Below are the code and all the weights of a small trained network. Each question names an input and a target symbol and asks about switching units off, where a switched-off unit gives its printed mean instead of its output.

import numpy as np


def w(rows, s, z=0):
    codes = np.array(rows[::2]) - 128.0
    scale = np.full(codes.shape[1], s)
    scale[-1] = z or s
    return codes * scale


def norm(h):
    return h / np.sqrt((h * h).mean(-1, keepdims=True) + 1e-5)


def f(y):
    return np.maximum(y, 0)


def softmax(a):
    e = np.exp(a - a.max(-1, keepdims=True))
    return e / e.sum(-1, keepdims=True)


def log_softmax(a):
    a = a - a.max(-1, keepdims=True)
    return a - np.log(np.exp(a).sum(-1, keepdims=True))


def net(x, mask):
    ids = ['ΠΨβγζηθ'.index(c) for c in x.split()]
    T = len(ids)
    res = E[ids] + P[:T]
    u = 0
    for l in range(2):
        r = norm(res)
        for j in range(3):
            rows = slice(2 * j, 2 * j + 2)
            q, k, v = (r @ M[l][rows].T for M in (Q, K, V))
            z = softmax(np.where(np.tri(T) > 0, q @ k.T / 2**0.5, -1e9)) @ v
            o = O[l][rows]
            res = res + np.where(mask[u + j], z, o[:, -1]) @ o[:, :-1]
        u += 3
        y = f(norm(res) @ A[l][:, :-1].T + A[l][:, -1])
        res = res + np.where(mask[u : u + 16], y, B[l][:, -1]) @ B[l][:, :-1]
        u += 16
    return log_softmax(norm(res)[-1] @ U[:, :-1].T + U[:, -1])


Q, K, V, O, A, B = {}, {}, {}, {}, {}, {}
E = w([
[200,150,203,99,49],'Π',
[136,114,176,147,230],'Ψ',
[39,70,142,101,247],'β',
[152,125,118,129,74],'γ',
[192,133,191,44,199],'ζ',
[41,124,199,135,118],'η',
[143,92,71,38,163],'θ',
],0.015)
P = w([
[95,3,125,224,221],'0',
[135,32,94,170,124],'1',
[130,62,89,126,113],'2',
[110,90,92,124,125],'3',
[93,118,102,121,139],'4',
[84,146,117,121,153],'5',
[79,167,127,115,158],'6',
[92,154,126,115,138],'7',
],0.0058)
Q[0] = w([
[79,161,254,84,51],'0.h1',
[166,101,123,198,97],'0.h1',
[107,158,90,172,205],'0.h2',
[55,171,175,210,217],'0.h2',
[136,133,112,193,80],'0.h3',
[98,196,192,114,203],'0.h3',
],0.0075)
K[0] = w([
[70,247,214,137,142],'0.h1',
[169,125,150,81,131],'0.h1',
[190,67,107,133,135],'0.h2',
[142,2,186,133,110],'0.h2',
[148,158,133,108,174],'0.h3',
[122,133,73,161,59],'0.h3',
],0.0088)
V[0] = w([
[80,169,195,135,59],'0.h1',
[35,218,29,142,113],'0.h1',
[209,67,139,63,122],'0.h2',
[145,219,22,195,98],'0.h2',
[161,167,210,84,164],'0.h3',
[100,82,253,80,190],'0.h3',
],0.0046)
O[0] = w([
[126,113,94,99,168,114],'0.h1',
[62,107,91,98,115,3],'0.h1',
[186,119,203,79,129,211],'0.h2',
[147,2,152,139,127,2],'0.h2',
[113,163,110,206,204,109],'0.h3',
[212,135,126,148,102,217],'0.h3',
],0.0063,0.003)
A[0] = w([
[63,109,242,127,197,217],'0.n1',
[146,112,145,128,132,211],'0.n2',
[160,103,73,175,48,225],'0.n3',
[114,131,100,103,172,78],'0.n4',
[65,77,109,196,103,186],'0.n5',
[107,94,206,208,194,133],'0.n6',
[177,79,121,146,207,71],'0.n7',
[112,39,80,196,124,168],'0.n8',
[205,129,214,101,152,164],'0.n9',
[139,223,159,130,51,162],'0.n10',
[185,166,99,63,144,141],'0.n11',
[78,146,2,52,166,255],'0.n12',
[140,223,149,98,159,39],'0.n13',
[168,153,66,139,184,112],'0.n14',
[138,156,148,219,119,123],'0.n15',
[155,89,109,197,81,169],'0.n16',
],0.0083,0.0038)
B[0] = w([
[132,44,81,163,71,254],'0.n1',
[110,123,61,125,91,184],'0.n2',
[66,107,185,74,140,219],'0.n3',
[131,126,116,132,185,145],'0.n4',
[138,147,134,73,93,160],'0.n5',
[175,134,25,207,122,185],'0.n6',
[152,175,77,177,107,161],'0.n7',
[129,126,143,3,79,158],'0.n8',
[101,102,137,198,140,231],'0.n9',
[157,133,174,195,167,197],'0.n10',
[107,183,195,144,126,191],'0.n11',
[221,127,220,65,109,183],'0.n12',
[62,95,188,140,116,155],'0.n13',
[241,182,171,104,140,149],'0.n14',
[109,80,167,58,151,162],'0.n15',
[89,113,156,58,138,190],'0.n16',
],0.0072,0.0078)
Q[1] = w([
[223,101,101,203,78],'1.h1',
[104,169,122,189,223],'1.h1',
[174,97,110,121,247],'1.h2',
[104,183,148,114,253],'1.h2',
[131,84,254,153,113],'1.h3',
[208,150,112,76,85],'1.h3',
],0.0087)
K[1] = w([
[134,105,127,2,133],'1.h1',
[74,203,115,183,235],'1.h1',
[193,204,153,249,166],'1.h2',
[68,230,253,179,113],'1.h2',
[10,154,186,125,226],'1.h3',
[204,199,119,41,72],'1.h3',
],0.0065)
V[1] = w([
[124,86,128,23,90],'1.h1',
[218,200,134,67,103],'1.h1',
[162,113,192,174,177],'1.h2',
[50,154,180,144,1],'1.h2',
[82,142,99,65,178],'1.h3',
[165,198,104,214,180],'1.h3',
],0.0069)
O[1] = w([
[78,95,144,86,234,194],'1.h1',
[113,213,130,123,123,108],'1.h1',
[167,116,83,91,198,198],'1.h2',
[154,149,16,181,40,145],'1.h2',
[217,137,255,148,155,79],'1.h3',
[26,58,164,61,106,3],'1.h3',
],0.0071,0.0047)
A[1] = w([
[34,149,165,56,82,99],'1.n1',
[160,43,159,136,90,149],'1.n2',
[82,196,101,74,119,45],'1.n3',
[80,254,179,164,114,96],'1.n4',
[78,113,39,144,51,100],'1.n5',
[69,221,65,185,15,106],'1.n6',
[67,211,133,161,133,102],'1.n7',
[116,196,50,156,157,91],'1.n8',
[156,176,194,185,197,109],'1.n9',
[76,22,209,83,112,120],'1.n10',
[115,107,40,224,123,92],'1.n11',
[96,22,93,24,76,149],'1.n12',
[105,55,129,49,95,116],'1.n13',
[81,220,88,107,131,1],'1.n14',
[169,104,82,61,187,142],'1.n15',
[77,102,164,73,75,85],'1.n16',
],0.0098,0.0082)
B[1] = w([
[139,143,47,77,227,156],'1.n1',
[109,134,61,100,157,254],'1.n2',
[52,119,61,155,99,128],'1.n3',
[96,66,179,68,108,148],'1.n4',
[134,201,168,125,105,168],'1.n5',
[45,243,101,136,39,155],'1.n6',
[57,106,80,29,118,130],'1.n7',
[98,65,124,52,113,131],'1.n8',
[105,163,137,197,89,236],'1.n9',
[141,65,81,123,118,246],'1.n10',
[191,133,145,79,58,182],'1.n11',
[68,112,184,167,218,241],'1.n12',
[92,98,107,165,203,198],'1.n13',
[162,2,78,96,235,128],'1.n14',
[73,141,133,84,107,227],'1.n15',
[39,76,79,112,214,160],'1.n16',
],0.0097,0.0066)
U = w([
[230,99,70,176,86,141],'Π',
[117,100,153,151,87,3],'Ψ',
[52,79,95,99,192,142],'β',
[199,217,140,248,190,167],'γ',
[144,71,194,164,81,38],'ζ',
[58,210,66,125,51,164],'η',
[200,176,182,47,119,200],'θ',
],0.011,0.0054)

Each question gives the input, a string of symbols that net reads in full, and the target symbol t.
The units are the heads (2 rows each of Q, K, V and O) and the neurons (one row each of A and B). Each row of codes is followed by its name. A weight is (code - 128) times the scale printed after its matrix; where a second scale follows, it is the last column's (O, A, B and U).
mask holds one flag per unit, layer by layer, with each layer's heads first. A switched-off unit (its flag False) gives its mean, the last column of its rows in O or B, instead of its output. The means were averaged over made-up inputs and are rounded, as every weight is.
A unit's drop is (log p(t) with every unit on - log p(t) with that unit switched off) / (log p(t) with every unit on - log p(t) with every unit switched off).
The circuit of an input: a set's keep is (log p(t) with only the set's units on - log p(t) with every unit switched off) / (log p(t) with every unit on - log p(t) with every unit switched off). Starting from the 12 units with the biggest drops (on a tie, the unit counted first), units are removed one at a time, each time the one whose removal leaves the highest keep (on an exact tie, the one counted first), for as long as the keep stays at least 0.8.
circuit, biggest first: the units of the circuit, biggest drop first
unit that matters most: the unit with the biggest drop
top k neurons: the k neurons with the biggest drops, biggest first
k most important neurons of layer l: the k neurons of layer l with the biggest drops, biggest first
heads that matter: for each layer, one digit per head in row order, 1 if its drop is at least 0.15 and else 0, layers parted by /
drop when u is switched off: that unit's drop, to one decimal
input β γ η γ η β γ ζ, target γ: top 4 neurons	(0.n16; 0.n9; 0.n3; 0.n11)
input β γ Ψ γ, target Π: 4 most important neurons of layer 0	(0.n3; 0.n1; 0.n10; 0.n12)
input ζ γ β β γ, target ζ: unit that matters most	0.n10
input ζ γ γ ζ γ, target γ: circuit, biggest first	(0.n1; 0.n10)
input γ Π η η γ ζ γ γ, target β: heads that matter	010 / 000
input γ Π η, target η: circuit, biggest first	(1.h2; 1.n6)
input ζ η γ Π, target η: top 2 neurons	(0.n12; 0.n14)
input ζ ζ ζ β η ζ Ψ, target Π: circuit, biggest first	(0.n6; 1.n11; 0.n1)
input ζ η γ ζ β ζ Ψ, target Π: top 4 neurons	(1.n11; 0.n6; 1.n12; 0.n1)
input ζ Π γ γ Π ζ, target η: heads that matter	001 / 111
input Π Ψ Π γ γ ζ γ γ, target β: top 3 neurons	(0.n15; 0.n8; 0.n9)
input Π ζ Π ζ ζ γ Π, target ζ: top 2 neurons	(0.n10; 1.n4)
input ζ γ β γ ζ β γ, target γ: top 2 neurons	(0.n10; 0.n1)
input γ γ η η Ψ γ, target θ: 4 most important neurons of layer 0	(0.n1; 0.n9; 0.n6; 0.n3)
input γ β θ β ζ γ Π, target ζ: circuit, biggest first	(0.n9)
input Π Π γ β η β Π, target η: heads that matter	110 / 011
input γ γ γ Π, target γ: heads that matter	000 / 001
input γ γ θ γ β γ, target ζ: top 3 neurons	(0.n10; 0.n1; 1.n4)
input γ γ β γ γ γ Ψ γ, target Π: top 3 neurons	(0.n1; 0.n10; 0.n3)
input θ η η ζ γ η γ, target θ: unit that matters most	0.h1
input θ β θ θ, target θ: heads that matter	000 / 000
input Ψ γ η θ η ζ γ η, target η: drop when 1.n6 is switched off	0.1
input η β γ γ β γ Ψ ζ, target γ: drop when 0.n16 is switched off	1.5
input β γ Π, target γ: drop when 0.n11 is switched off	0.0
